Below are the code and all the weights of a small trained network. Each question names an input and a class and asks about switching units off, where a switched-off unit gives its printed mean instead of its output.

import numpy as np


def w(rows, s, z=0):
    codes = np.array(rows[::2]) - 128.0
    scale = np.full(codes.shape[1], s)
    scale[-1] = z or s
    return codes * scale


def f(y):
    return np.maximum(y, 0)


def log_softmax(a):
    a = a - a.max(-1, keepdims=True)
    return a - np.log(np.exp(a).sum(-1, keepdims=True))


def net(x, mask):
    res = np.array(x, float).reshape(1, 2) / 4 @ E
    y = f(res @ A[0][:, :-1].T + A[0][:, -1])
    res = res + np.where(mask, y, B[0][:, -1]) @ B[0][:, :-1]
    return log_softmax(res[-1] @ U[:, :-1].T + U[:, -1])


A, B = {}, {}
E = w([
[188,252,157,218,96,112,56],'x0',
[150,105,203,103,223,227,188],'x1',
],0.014)
A[0] = w([
[71,138,40,176,9,50,90,147],'N0',
[178,219,126,138,168,115,67,119],'N1',
[99,75,121,74,110,173,199,148],'N2',
[144,144,80,127,43,57,120,128],'N3',
[101,49,117,90,140,118,193,136],'N4',
[202,183,139,191,102,123,116,90],'N5',
[107,78,57,112,95,40,97,184],'N6',
[181,163,173,169,125,96,100,54],'N7',
[156,194,169,196,95,105,45,201],'N8',
[181,181,127,190,7,108,47,233],'N9',
[227,190,166,194,212,169,150,234],'N10',
[160,179,125,215,96,91,84,250],'N11',
[99,57,225,94,227,193,178,254],'N12',
],0.011,0.0038)
B[0] = w([
[62,145,86,161,83,69,115,241],'N0',
[164,208,150,109,162,171,186,193],'N1',
[123,165,139,80,194,150,213,187],'N2',
[40,128,81,169,46,72,132,199],'N3',
[105,165,175,101,162,94,168,189],'N4',
[83,180,163,104,95,149,200,194],'N5',
[136,116,151,142,142,15,126,194],'N6',
[123,165,103,126,122,197,144,176],'N7',
[129,201,161,170,80,194,194,227],'N8',
[103,179,156,218,35,142,62,251],'N9',
[185,92,254,136,229,151,65,197],'N10',
[120,198,144,214,50,160,132,223],'N11',
[138,136,164,53,228,161,91,227],'N12',
],0.0091,0.026)
U = w([
[149,123,105,152,81,107,29,114],'0',
[122,83,148,81,178,113,94,199],'1',
[105,179,102,50,151,196,183,103],'2',
[57,162,22,85,67,26,190,198],'3',
[69,161,61,193,23,80,24,71],'4',
[135,110,9,144,122,141,75,2],'5',
[159,162,140,190,71,160,115,148],'6',
],0.011,0.0052)

Each question gives the input, the list of numbers given to net, and the class t.
The units are the neurons (one row each of A and B). Each row of codes is followed by its name. A weight is (code - 128) times the scale printed after its matrix; where a second scale follows, it is the last column's (A, B and U).
mask holds one flag per neuron, in row order. A switched-off neuron (its flag False) gives its mean, the last column of its row in B, instead of its output. The means were averaged over made-up inputs and are rounded, as every weight is.
A unit's drop is (log p(t) with every unit on - log p(t) with that unit switched off) / (log p(t) with every unit on - log p(t) with every unit switched off).
The circuit of an input: a set's keep is (log p(t) with only the set's units on - log p(t) with every unit switched off) / (log p(t) with every unit on - log p(t) with every unit switched off). Starting from the 12 units with the biggest drops (on a tie, the unit counted first), units are removed one at a time, each time the one whose removal leaves the highest keep (on an exact tie, the one counted first), for as long as the keep stays at least 0.8.
circuit, biggest first: the units of the circuit, biggest drop first
most important unit: the unit with the biggest drop
top k neurons: the k neurons with the biggest drops, biggest first
drop of u: that unit's drop, to one decimal
input [-1,-1], class 3: circuit, biggest first -> N9, N10
input [-3,-5], class 3: top 3 neurons -> N9, N11, N10
input [0,3], class 1: most important unit -> N8
input [-3,-2], class 3: circuit, biggest first -> N10, N9
input [-5,-1], class 2: top 3 neurons -> N10, N2, N0
input [-2,3], class 2: top 3 neurons -> N6, N10, N2
input [-6,-1], class 2: top 2 neurons -> N2, N10
input [-2,2], class 2: top 2 neurons -> N10, N6
input [-5,-8], class 3: top 2 neurons -> N9, N11
input [-2,0], class 2: top 2 neurons -> N10, N0
input [-2,-1], class 3: top 3 neurons -> N10, N12, N9
input [-5,-2], class 3: top 2 neurons -> N10, N1
input [-1,2], class 2: top 2 neurons -> N6, N10
input [-4,-2], class 3: top 2 neurons -> N10, N12
input [-2,8], class 1: drop of N10 -> 0.2
input [3,4], class 2: drop of N7 -> 0.0
input [-3,8], class 1: drop of N8 -> 0.4
